Here is a tiny trained network, its code and every weight. The questions are about switching its units off for an input and a class, where a switched-off unit gives its printed mean instead of its output.

import numpy as np


def w(rows, s, z=0):
    codes = np.array(rows[::2]) - 128.0
    scale = np.full(codes.shape[1], s)
    scale[-1] = z or s
    return codes * scale


def norm(h):
    return h / np.sqrt((h * h).mean(-1, keepdims=True) + 1e-5)


def f(y):
    return y / 2 * (1 + np.tanh(0.7978845608 * (y + 0.044715 * y**3)))


def log_softmax(a):
    a = a - a.max(-1, keepdims=True)
    return a - np.log(np.exp(a).sum(-1, keepdims=True))


def net(x, mask):
    res = np.array(x, float).reshape(1, 2) / 4 @ E
    u = 0
    for l in range(3):
        y = f(norm(res) @ A[l][:, :-1].T + A[l][:, -1])
        res = res + np.where(mask[u : u + 10], y, B[l][:, -1]) @ B[l][:, :-1]
        u += 10
    return log_softmax(norm(res)[-1] @ U[:, :-1].T + U[:, -1])


A, B = {}, {}
E = w([
[40,242,82,188],'x0',
[67,112,162,253],'x1',
],0.004)
A[0] = w([
[141,133,143,201,43],'L0N1',
[144,122,104,171,42],'L0N2',
[111,153,166,116,205],'L0N3',
[117,250,121,108,179],'L0N4',
[98,115,157,240,11],'L0N5',
[134,108,91,144,128],'L0N6',
[129,203,136,110,71],'L0N7',
[115,194,70,117,40],'L0N8',
[132,171,133,128,239],'L0N9',
[172,155,114,164,231],'L0N10',
],0.011,0.0012)
B[0] = w([
[124,110,167,190,173],'L0N1',
[126,157,173,163,131],'L0N2',
[103,97,111,116,138],'L0N3',
[104,216,42,83,232],'L0N4',
[117,14,202,248,254],'L0N5',
[125,153,135,127,129],'L0N6',
[133,184,127,157,162],'L0N7',
[116,226,93,120,189],'L0N8',
[96,116,111,126,153],'L0N9',
[97,100,109,108,142],'L0N10',
],0.016,0.0059)
A[1] = w([
[73,76,108,84,10],'L1N1',
[110,148,133,134,61],'L1N2',
[84,93,118,96,87],'L1N3',
[210,79,184,50,165],'L1N4',
[140,172,153,123,207],'L1N5',
[98,175,167,250,68],'L1N6',
[85,70,101,83,43],'L1N7',
[136,136,196,58,181],'L1N8',
[172,113,120,120,121],'L1N9',
[86,108,208,189,99],'L1N10',
],0.013,0.0011)
B[1] = w([
[134,150,174,114,131],'L1N1',
[107,127,107,151,128],'L1N2',
[138,146,151,124,130],'L1N3',
[5,145,219,26,249],'L1N4',
[143,115,83,181,135],'L1N5',
[70,47,126,19,254],'L1N6',
[131,145,182,100,141],'L1N7',
[131,86,131,48,162],'L1N8',
[129,123,134,80,148],'L1N9',
[249,224,85,160,249],'L1N10',
],0.018,0.0071)
A[2] = w([
[106,164,176,98,91],'L2N1',
[56,172,207,181,121],'L2N2',
[116,161,192,129,152],'L2N3',
[124,223,147,124,113],'L2N4',
[197,23,226,249,104],'L2N5',
[35,81,176,130,95],'L2N6',
[112,131,124,78,114],'L2N7',
[121,157,155,84,250],'L2N8',
[65,99,143,74,71],'L2N9',
[33,145,149,202,68],'L2N10',
],0.015,0.002)
B[2] = w([
[176,148,156,151,158],'L2N1',
[154,135,109,82,143],'L2N2',
[176,148,127,122,146],'L2N3',
[75,172,162,169,165],'L2N4',
[253,153,49,26,253],'L2N5',
[97,143,75,109,175],'L2N6',
[114,105,125,169,157],'L2N7',
[164,111,161,168,170],'L2N8',
[131,78,103,173,178],'L2N9',
[210,73,166,118,134],'L2N10',
],0.029,0.013)
U = w([
[203,161,248,168,97],'0',
[247,106,71,61,210],'1',
[137,30,165,202,93],'2',
[128,92,132,153,12],'3',
[84,18,237,44,187],'4',
[70,232,64,187,176],'5',
[55,3,12,152,128],'6',
[131,92,127,151,2],'7',
],0.014,0.0087)

Each question gives the input, the list of numbers given to net, and the class t.
The units are the neurons (one row each of A and B). Each row of codes is followed by its name. A weight is (code - 128) times the scale printed after its matrix; where a second scale follows, it is the last column's (A, B and U).
mask holds one flag per neuron, layer by layer. A switched-off neuron (its flag False) gives its mean, the last column of its row in B, instead of its output. The means were averaged over made-up inputs and are rounded, as every weight is.
A unit's drop is (log p(t) with every unit on - log p(t) with that unit switched off) / (log p(t) with every unit on - log p(t) with every unit switched off).
The circuit of an input: a set's keep is (log p(t) with only the set's units on - log p(t) with every unit switched off) / (log p(t) with every unit on - log p(t) with every unit switched off). Starting from the 12 units with the biggest drops (on a tie, the unit counted first), units are removed one at a time, each time the one whose removal leaves the highest keep (on an exact tie, the one counted first), for as long as the keep stays at least 0.8.
circuit, biggest first: the units of the circuit, biggest drop first
most important unit: the unit with the biggest drop
k most important neurons: the k neurons with the biggest drops, biggest first
k most important neurons of layer l: the k neurons of layer l with the biggest drops, biggest first
drop of u: that unit's drop, to one decimal
input [-4,-7], class 4: 2 most important neurons => (L0N5, L2N5)
input [6,4], class 6: most important unit => L1N6
input [0,-2], class 5: circuit, biggest first => (L0N5, L2N5)
input [-2,-8], class 4: 2 most important neurons of layer 1 => (L1N10, L1N4)
input [-3,2], class 0: 2 most important neurons => (L0N4, L1N10)
input [5,2], class 6: 2 most important neurons => (L1N6, L2N5)
input [-7,-1], class 4: 3 most important neurons => (L0N5, L2N5, L1N4)
input [3,0], class 5: 3 most important neurons => (L0N4, L2N5, L0N8)
input [-8,-1], class 4: 3 most important neurons => (L0N5, L2N5, L1N4)
input [8,7], class 6: 3 most important neurons => (L1N6, L0N4, L2N5)
input [-2,-4], class 4: 3 most important neurons => (L0N5, L0N4, L2N5)
input [-1,-6], class 2: 2 most important neurons of layer 2 => (L2N5, L2N9)
input [7,-1], class 5: 2 most important neurons => (L0N4, L2N5)
input [-1,-4], class 4: 3 most important neurons of layer 1 => (L1N10, L1N4, L1N8)
input [-7,4], class 0: 2 most important neurons => (L0N5, L2N5)
input [5,1], class 6: 2 most important neurons => (L2N5, L1N10)
input [-8,5], class 0: 3 most important neurons => (L0N5, L2N5, L1N10)
input [5,3], class 6: 2 most important neurons => (L1N6, L2N5)
input [2,1], class 6: drop of L2N5 => 0.2
input [2,-1], class 5: drop of L2N5 => 0.1
input [-2,-5], class 4: drop of L0N4 => 0.6
